Here is a tiny trained network, its code and every weight. The questions are about switching its units off for an input and a class, where a switched-off unit gives its printed mean instead of its output.

import numpy as np


def w(rows, s, z=0):
    codes = np.array(rows[::2]) - 128.0
    scale = np.full(codes.shape[1], s)
    scale[-1] = z or s
    return codes * scale


def f(y):
    return np.maximum(y, 0)


def log_softmax(a):
    a = a - a.max(-1, keepdims=True)
    return a - np.log(np.exp(a).sum(-1, keepdims=True))


def net(x, mask):
    res = np.array(x, float).reshape(1, 6) / 4 @ E
    y = f(res @ A[0][:, :-1].T + A[0][:, -1])
    res = res + np.where(mask, y, B[0][:, -1]) @ B[0][:, :-1]
    return log_softmax(res[-1] @ U[:, :-1].T + U[:, -1])


A, B = {}, {}
E = w([
[98,254,54,180,199],'x0',
[134,133,138,134,130],'x1',
[123,125,123,127,126],'x2',
[233,117,93,56,220],'x3',
[19,149,201,67,199],'x4',
[164,231,153,53,22],'x5',
],0.0078)
A[0] = w([
[183,125,103,52,193,39],'N0',
[132,68,147,91,103,3],'N1',
[177,174,136,60,111,108],'N2',
[91,162,164,159,62,88],'N3',
[79,109,154,86,120,137],'N4',
[120,147,166,56,187,127],'N5',
[195,96,76,132,66,109],'N6',
[216,126,78,167,92,59],'N7',
[114,61,114,178,165,75],'N8',
[148,177,147,102,98,29],'N9',
[112,84,106,225,198,65],'N10',
[212,124,117,45,162,86],'N11',
[187,141,130,159,136,122],'N12',
[104,248,54,145,220,110],'N13',
[60,112,155,205,51,35],'N14',
[108,39,171,73,99,60],'N15',
[116,174,112,70,73,63],'N16',
[173,122,62,168,88,72],'N17',
[115,136,120,55,85,100],'N18',
[89,72,134,162,138,91],'N19',
[161,38,167,72,115,130],'N20',
[127,177,177,142,90,131],'N21',
[72,126,78,61,130,247],'N22',
[117,195,83,167,165,20],'N23',
[81,158,173,51,174,62],'N24',
[145,224,76,83,65,121],'N25',
[149,91,179,118,124,77],'N26',
],0.011,0.012)
B[0] = w([
[83,232,47,136,197,153],'N0',
[133,196,126,94,69,134],'N1',
[145,82,120,91,168,177],'N2',
[124,167,69,125,187,172],'N3',
[118,114,135,185,133,172],'N4',
[99,96,151,190,127,176],'N5',
[84,117,181,168,136,183],'N6',
[44,124,180,150,131,167],'N7',
[135,144,188,45,173,160],'N8',
[143,119,152,51,145,138],'N9',
[147,89,175,28,153,175],'N10',
[95,182,63,175,184,176],'N11',
[102,107,154,152,117,154],'N12',
[151,153,136,103,27,215],'N13',
[97,235,44,137,228,168],'N14',
[125,181,135,110,60,167],'N15',
[111,133,190,64,166,158],'N16',
[61,114,255,160,125,161],'N17',
[108,111,107,96,155,159],'N18',
[159,123,112,82,136,157],'N19',
[180,196,114,103,52,195],'N20',
[193,70,109,104,177,176],'N21',
[185,72,112,173,112,245],'N22',
[144,183,132,100,27,145],'N23',
[12,99,236,178,111,161],'N24',
[160,81,165,94,159,212],'N25',
[128,155,115,107,76,143],'N26',
],0.0096,0.012)
U = w([
[180,176,107,84,9,61],'0',
[175,42,127,5,185,47],'1',
[187,71,91,165,124,251],'2',
[138,176,43,160,196,125],'3',
[104,70,177,196,111,37],'4',
[189,55,76,148,108,230],'5',
],0.011,0.015)

Each question gives the input, the list of numbers given to net, and the class t.
The units are the neurons (one row each of A and B). Each row of codes is followed by its name. A weight is (code - 128) times the scale printed after its matrix; where a second scale follows, it is the last column's (A, B and U).
mask holds one flag per neuron, in row order. A switched-off neuron (its flag False) gives its mean, the last column of its row in B, instead of its output. The means were averaged over made-up inputs and are rounded, as every weight is.
A unit's drop is (log p(t) with every unit on - log p(t) with that unit switched off) / (log p(t) with every unit on - log p(t) with every unit switched off).
The circuit of an input: a set's keep is (log p(t) with only the set's units on - log p(t) with every unit switched off) / (log p(t) with every unit on - log p(t) with every unit switched off). Starting from the 12 units with the biggest drops (on a tie, the unit counted first), units are removed one at a time, each time the one whose removal leaves the highest keep (on an exact tie, the one counted first), for as long as the keep stays at least 0.8.
circuit, biggest first: the units of the circuit, biggest drop first
most important unit: the unit with the biggest drop
k most important neurons: the k neurons with the biggest drops, biggest first
input [-5,0,0,-2,8,1], class 4: circuit, biggest first -> (N24)
input [5,-3,-3,7,-8,-1], class 4: circuit, biggest first -> (N17, N7)
input [8,8,-7,-6,-4,-8], class 0: circuit, biggest first -> (N13, N23)
input [-3,-1,5,0,3,6], class 1: 3 most important neurons -> (N16, N2, N18)
input [1,0,-5,7,8,0], class 4: 2 most important neurons -> (N24, N5)
input [-6,2,-2,-2,-8,-3], class 4: circuit, biggest first -> (N6, N17)
input [-6,2,-1,-7,-2,4], class 3: circuit, biggest first -> (N14, N3)
input [8,4,7,-5,6,5], class 0: 2 most important neurons -> (N13, N23)
input [-6,1,0,5,2,-2], class 0: 2 most important neurons -> (N20, N15)
input [6,-6,-4,-6,-1,-7], class 1: 3 most important neurons -> (N10, N8, N20)
input [5,-2,2,-3,-7,2], class 4: circuit, biggest first -> (N17, N7)
input [-7,-1,0,-6,5,-7], class 0: circuit, biggest first -> (N15, N20)
input [-6,-4,0,-4,-4,-2], class 0: circuit, biggest first -> (N20, N15)
input [-2,7,-2,8,7,2], class 3: 2 most important neurons -> (N0, N11)
input [2,-7,4,-2,-5,-8], class 1: circuit, biggest first -> (N10)
input [7,-2,1,7,8,-3], class 4: 3 most important neurons -> (N24, N5, N20)
input [-3,7,7,-8,-6,7], class 3: 3 most important neurons -> (N14, N3, N10)
input [8,-8,3,6,2,2], class 0: 2 most important neurons -> (N13, N23)
input [-5,-1,-1,-7,7,8], class 1: 2 most important neurons -> (N21, N16)
input [-3,1,-2,6,-3,5], class 3: most important unit -> N11
input [3,-5,-2,6,0,-7], class 1: 2 most important neurons -> (N10, N8)
